Below is a small trained network, with its code and all its weights. Each question gives an input and a class and asks what happens when units are switched off, that is, made to give their printed mean instead of their output.

import numpy as np


def w(rows, s, z=0):
    codes = np.array(rows[::2]) - 128.0
    scale = np.full(codes.shape[1], s)
    scale[-1] = z or s
    return codes * scale


def f(y):
    return y / 2 * (1 + np.tanh(0.7978845608 * (y + 0.044715 * y**3)))


def log_softmax(a):
    a = a - a.max(-1, keepdims=True)
    return a - np.log(np.exp(a).sum(-1, keepdims=True))


def net(x, mask):
    res = np.array(x, float).reshape(1, 4) / 4 @ E
    y = f(res @ A[0][:, :-1].T + A[0][:, -1])
    res = res + np.where(mask, y, B[0][:, -1]) @ B[0][:, :-1]
    return log_softmax(res[-1] @ U[:, :-1].T + U[:, -1])


A, B = {}, {}
E = w([
[232,240,121],'x0',
[173,72,1],'x1',
[127,127,129],'x2',
[218,62,186],'x3',
],0.011)
A[0] = w([
[169,144,136,251],'n1',
[43,211,61,22],'n2',
[189,62,205,79],'n3',
[150,91,7,92],'n4',
[197,250,146,172],'n5',
[163,113,149,68],'n6',
[103,148,206,133],'n7',
[186,205,92,179],'n8',
[61,94,123,138],'n9',
[133,112,68,152],'n10',
[66,188,224,71],'n11',
[196,176,102,151],'n12',
[218,39,141,57],'n13',
[207,79,190,35],'n14',
[189,210,137,161],'n15',
[105,80,133,231],'n16',
[80,45,171,147],'n17',
[81,40,139,235],'n18',
],0.014,0.0029)
B[0] = w([
[95,137,163,175],'n1',
[92,180,11,189],'n2',
[107,172,19,205],'n3',
[238,147,198,217],'n4',
[78,86,143,247],'n5',
[116,128,98,149],'n6',
[229,165,144,186],'n7',
[81,98,163,211],'n8',
[83,91,138,177],'n9',
[174,161,157,170],'n10',
[220,160,164,210],'n11',
[103,93,164,202],'n12',
[130,160,85,213],'n13',
[99,154,85,202],'n14',
[106,93,149,216],'n15',
[101,121,170,171],'n16',
[74,104,168,199],'n17',
[107,114,161,207],'n18',
],0.012,0.016)
U = w([
[68,41,187,63],'0',
[250,155,175,69],'1',
[91,195,23,252],'2',
],0.015,0.002)

Each question gives the input, the list of numbers given to net, and the class t.
The units are the neurons (one row each of A and B). Each row of codes is followed by its name. A weight is (code - 128) times the scale printed after its matrix; where a second scale follows, it is the last column's (A, B and U).
mask holds one flag per neuron, in row order. A switched-off neuron (its flag False) gives its mean, the last column of its row in B, instead of its output. The means were averaged over made-up inputs and are rounded, as every weight is.
A unit's drop is (log p(t) with every unit on - log p(t) with that unit switched off) / (log p(t) with every unit on - log p(t) with every unit switched off).
The circuit of an input: a set's keep is (log p(t) with only the set's units on - log p(t) with every unit switched off) / (log p(t) with every unit on - log p(t) with every unit switched off). Starting from the 12 units with the biggest drops (on a tie, the unit counted first), units are removed one at a time, each time the one whose removal leaves the highest keep (on an exact tie, the one counted first), for as long as the keep stays at least 0.8.
circuit, biggest first: the units of the circuit, biggest drop first
k most important neurons: the k neurons with the biggest drops, biggest first
drop of u: that unit's drop, to one decimal
input [-1,-5,-5,8], class 2: circuit, biggest first -> (n3)
input [-6,-8,-8,-7], class 1: 2 most important neurons -> (n11, n7)
input [6,-2,2,7], class 2: 3 most important neurons -> (n3, n14, n13)
input [-6,-7,-1,2], class 1: 4 most important neurons -> (n11, n7, n5, n8)
input [-1,-2,-1,-4], class 2: 2 most important neurons -> (n4, n2)
input [7,-6,-3,7], class 0: 2 most important neurons -> (n5, n15)
input [-4,-3,6,-5], class 2: 2 most important neurons -> (n2, n5)
input [-1,0,3,2], class 2: 2 most important neurons -> (n4, n5)
input [-3,-5,-4,-4], class 1: drop of n11 -> 0.4
input [-3,8,6,-3], class 1: drop of n4 -> 0.3
input [-1,-4,-4,3], class 1: drop of n2 -> 0.1
